[[-6.56  2.87  4.22  4.18  5.94 -2.94 -4.97]
 [-0.97 -1.06 -2.12  1.52  1.60  5.38 -4.51]
 [ 1.17 -5.45  0.44 -6.93 -4.37 -6.15  4.64]
 [ 5.74 -2.28 -2.85 -5.11 -5.40  5.61  0.55]
 [-4.61  0.58 -6.50 -2.96  5.47 -4.29 -6.64]
 [-0.86  3.29 -2.99 -1.58  0.42  5.23  3.69]
 [-0.48 -3.86  0.94  4.03  0.25 -1.25  5.49]
 [ 7.03  3.29  4.42 -4.44  6.11  2.25  1.01]
 [-6.31  4.91 -3.27  2.91  6.52  4.24  0.34]
 [ 3.19  2.61 -1.00  5.31 -4.91 -6.38 -5.47]]
:
[[ 3.19  2.61 -1.00  5.31 -4.91 -6.38 -5.47]
 [-6.56  2.87  4.22  4.18  5.94 -2.94 -4.97]
 [-0.97 -1.06 -2.12  1.52  1.60  5.38 -4.51]
 [ 1.17 -5.45  0.44 -6.93 -4.37 -6.15  4.64]
 [ 5.74 -2.28 -2.85 -5.11 -5.40  5.61  0.55]
 [-4.61  0.58 -6.50 -2.96  5.47 -4.29 -6.64]
 [-0.86  3.29 -2.99 -1.58  0.42  5.23  3.69]
 [-0.48 -3.86  0.94  4.03  0.25 -1.25  5.49]
 [ 7.03  3.29  4.42 -4.44  6.11  2.25  1.01]
 [-6.31  4.91 -3.27  2.91  6.52  4.24  0.34]]

[[ 2.42  4.69  0.14 -2.54  4.05  3.01 -0.17  5.04 -3.14  4.74  3.48]
 [ 2.13  3.90 -3.11 -5.59 -0.85 -3.87 -4.81 -4.47  3.28 -5.87  6.14]]
:
[[ 2.13  3.90 -3.11 -5.59 -0.85 -3.87 -4.81 -4.47  3.28 -5.87  6.14]
 [ 2.42  4.69  0.14 -2.54  4.05  3.01 -0.17  5.04 -3.14  4.74  3.48]]

[[ 0.45 -6.27 -6.50  5.39  0.19 -2.38  3.28 -0.24 -1.93 -2.60]
 [ 4.24 -0.10  5.25  2.00  4.30 -0.12 -2.94 -4.32  3.42 -3.46]
 [-2.74  0.40 -0.06 -3.16 -1.15  0.97 -3.75  0.07  0.58  3.45]
 [ 1.31  7.07  4.55  0.14  2.49  5.40  5.03  4.22 -1.95 -2.10]]
:
[[ 1.31  7.07  4.55  0.14  2.49  5.40  5.03  4.22 -1.95 -2.10]
 [ 0.45 -6.27 -6.50  5.39  0.19 -2.38  3.28 -0.24 -1.93 -2.60]
 [ 4.24 -0.10  5.25  2.00  4.30 -0.12 -2.94 -4.32  3.42 -3.46]
 [-2.74  0.40 -0.06 -3.16 -1.15  0.97 -3.75  0.07  0.58  3.45]]

[[-1.24  0.29 -7.10  1.95 -2.45 -4.02 -0.41 -1.13]
 [-5.01  2.63  1.92  0.17  0.53  3.72 -0.07  7.06]
 [-4.51  0.29 -2.02  1.06 -0.47  1.42  0.13  4.08]
 [-1.27  2.13  0.57  1.90  3.90 -2.60 -3.65 -1.80]
 [ 2.07 -1.38 -1.61  5.91 -0.46  2.85 -2.15  4.69]
 [ 5.06 -1.41 -0.47  3.70  1.05 -1.43 -1.38 -2.84]
 [-1.62 -0.65 -4.11 -0.10 -2.28 -1.01  1.94  0.50]]
:
[[-1.62 -0.65 -4.11 -0.10 -2.28 -1.01  1.94  0.50]
 [-1.24  0.29 -7.10  1.95 -2.45 -4.02 -0.41 -1.13]
 [-5.01  2.63  1.92  0.17  0.53  3.72 -0.07  7.06]
 [-4.51  0.29 -2.02  1.06 -0.47  1.42  0.13  4.08]
 [-1.27  2.13  0.57  1.90  3.90 -2.60 -3.65 -1.80]
 [ 2.07 -1.38 -1.61  5.91 -0.46  2.85 -2.15  4.69]
 [ 5.06 -1.41 -0.47  3.70  1.05 -1.43 -1.38 -2.84]]

[[ 0.20 -1.28 -1.35 -2.91 -0.54]
 [-0.10 -3.13  0.62  1.66 -1.24]
 [-0.78  0.93 -0.92  3.94 -0.55]
 [-0.12  0.26 -1.17 -3.16  1.22]
 [-0.49 -6.70  0.76 -4.34  1.08]
 [-1.82  7.23 -1.03  1.20 -1.75]
 [-1.25 -0.33 -0.27 -3.51 -0.77]
 [ 0.03 -1.68 -0.43 -2.47  0.19]
 [-0.40 -4.00 -2.09  5.85  1.52]
 [-0.30  2.01 -0.53 -3.98  0.57]
 [-1.25 -5.91 -0.25 -1.06 -1.33]]
:
[[-1.25 -5.91 -0.25 -1.06 -1.33]
 [ 0.20 -1.28 -1.35 -2.91 -0.54]
 [-0.10 -3.13  0.62  1.66 -1.24]
 [-0.78  0.93 -0.92  3.94 -0.55]
 [-0.12  0.26 -1.17 -3.16  1.22]
 [-0.49 -6.70  0.76 -4.34  1.08]
 [-1.82  7.23 -1.03  1.20 -1.75]
 [-1.25 -0.33 -0.27 -3.51 -0.77]
 [ 0.03 -1.68 -0.43 -2.47  0.19]
 [-0.40 -4.00 -2.09  5.85  1.52]
 [-0.30  2.01 -0.53 -3.98  0.57]]

[[-0.65 -0.13 -0.22 -0.04 -7.97 -0.60 -1.74 -0.79 -6.69 -0.19 -6.31  0.56]
 [ 0.03  0.14  0.12  0.29  0.77  0.88 -0.12  0.13  0.36 -0.01  0.28 -0.55]]
:
[[ 0.03  0.14  0.12  0.29  0.77  0.88 -0.12  0.13  0.36 -0.01  0.28 -0.55]
 [-0.65 -0.13 -0.22 -0.04 -7.97 -0.60 -1.74 -0.79 -6.69 -0.19 -6.31  0.56]]
